Below are the code and all the weights of a small trained network. Each question names an input and a class and asks about switching units off, where a switched-off unit gives its printed mean instead of its output.

import numpy as np


def w(rows, s, z=0):
    codes = np.array(rows[::2]) - 128.0
    scale = np.full(codes.shape[1], s)
    scale[-1] = z or s
    return codes * scale


def f(y):
    return y / 2 * (1 + np.tanh(0.7978845608 * (y + 0.044715 * y**3)))


def log_softmax(a):
    a = a - a.max(-1, keepdims=True)
    return a - np.log(np.exp(a).sum(-1, keepdims=True))


def net(x, mask):
    res = np.array(x, float).reshape(1, 3) / 4 @ E
    y = f(res @ A[0][:, :-1].T + A[0][:, -1])
    res = res + np.where(mask, y, B[0][:, -1]) @ B[0][:, :-1]
    return log_softmax(res[-1] @ U[:, :-1].T + U[:, -1])


A, B = {}, {}
E = w([
[89,81,129,192,217],'x0',
[125,119,93,5,188],'x1',
[211,91,197,76,131],'x2',
],0.014)
A[0] = w([
[90,166,126,101,75,169],'neuron 0',
[144,147,165,92,93,133],'neuron 1',
[106,153,85,120,104,120],'neuron 2',
[145,108,143,103,127,155],'neuron 3',
[103,175,77,127,124,211],'neuron 4',
[55,144,96,121,104,254],'neuron 5',
[121,147,119,179,149,150],'neuron 6',
[149,65,191,138,137,141],'neuron 7',
[146,145,129,139,10,193],'neuron 8',
[190,113,196,114,152,152],'neuron 9',
[106,161,76,4,104,123],'neuron 10',
[145,68,145,145,182,171],'neuron 11',
[117,142,141,155,71,145],'neuron 12',
[90,132,117,152,129,200],'neuron 13',
[190,84,152,59,115,146],'neuron 14',
[134,142,137,110,153,145],'neuron 15',
[98,115,132,101,211,56],'neuron 16',
[84,88,152,161,129,147],'neuron 17',
[126,122,156,158,139,144],'neuron 18',
[139,71,75,121,155,89],'neuron 19',
[86,86,105,70,220,50],'neuron 20',
[152,131,191,157,147,84],'neuron 21',
[88,118,118,167,133,202],'neuron 22',
[166,166,124,146,102,138],'neuron 23',
[178,113,141,160,127,85],'neuron 24',
[132,167,145,127,51,196],'neuron 25',
[153,120,157,124,130,138],'neuron 26',
[101,112,105,179,148,153],'neuron 27',
[162,133,132,107,111,132],'neuron 28',
],0.019,0.0063)
B[0] = w([
[167,78,76,120,156,180],'neuron 0',
[81,153,149,140,184,177],'neuron 1',
[167,75,98,133,127,165],'neuron 2',
[93,145,150,138,140,165],'neuron 3',
[164,114,61,99,153,190],'neuron 4',
[175,151,39,94,188,205],'neuron 5',
[92,177,101,154,107,178],'neuron 6',
[127,51,175,170,68,193],'neuron 7',
[215,177,214,74,152,218],'neuron 8',
[88,131,214,149,85,213],'neuron 9',
[32,46,2,189,130,251],'neuron 10',
[148,118,155,154,31,201],'neuron 11',
[143,194,135,123,112,176],'neuron 12',
[113,201,100,131,125,176],'neuron 13',
[9,162,172,150,151,228],'neuron 14',
[115,145,128,131,132,151],'neuron 15',
[206,178,186,101,152,191],'neuron 16',
[76,144,108,150,88,179],'neuron 17',
[108,125,128,166,89,160],'neuron 18',
[165,152,167,127,143,162],'neuron 19',
[227,176,187,46,177,224],'neuron 20',
[137,64,138,152,61,163],'neuron 21',
[91,206,95,146,101,189],'neuron 22',
[161,148,163,114,128,160],'neuron 23',
[141,64,140,134,88,154],'neuron 24',
[190,162,160,76,165,198],'neuron 25',
[123,120,163,123,108,158],'neuron 26',
[76,196,107,150,100,191],'neuron 27',
[86,143,144,120,149,161],'neuron 28',
],0.027,0.021)
U = w([
[217,152,108,89,121,247],'0',
[50,163,116,173,100,64],'1',
[152,106,235,103,125,201],'2',
[150,53,132,191,12,3],'3',
[145,34,55,127,138,119],'4',
],0.011,0.0005)

Each question gives the input, the list of numbers given to net, and the class t.
The units are the neurons (one row each of A and B). Each row of codes is followed by its name. A weight is (code - 128) times the scale printed after its matrix; where a second scale follows, it is the last column's (A, B and U).
mask holds one flag per neuron, in row order. A switched-off neuron (its flag False) gives its mean, the last column of its row in B, instead of its output. The means were averaged over made-up inputs and are rounded, as every weight is.
A unit's drop is (log p(t) with every unit on - log p(t) with that unit switched off) / (log p(t) with every unit on - log p(t) with every unit switched off).
most important unit: the unit with the biggest drop
top k neurons: the k neurons with the biggest drops, biggest first
drop of u: that unit's drop, to one decimal
input [4,-6,1], class 3: most important unit : neuron 14
input [-7,0,4], class 2: top 2 neurons : [neuron 8; neuron 25]
input [-8,1,0], class 4: top 2 neurons : [neuron 10; neuron 20]
input [-6,-5,0], class 0: top 2 neurons : [neuron 14; neuron 9]
input [7,0,2], class 3: top 2 neurons : [neuron 8; neuron 11]
input [0,7,0], class 4: top 2 neurons : [neuron 10; neuron 8]
input [1,8,-2], class 0: top 2 neurons : [neuron 20; neuron 16]
input [-3,1,6], class 1: top 2 neurons : [neuron 20; neuron 14]
input [-7,2,4], class 1: drop of neuron 10 : 5.2
input [2,6,-8], class 0: drop of neuron 20 : 0.2
input [-2,8,-4], class 4: drop of neuron 10 : 1.2
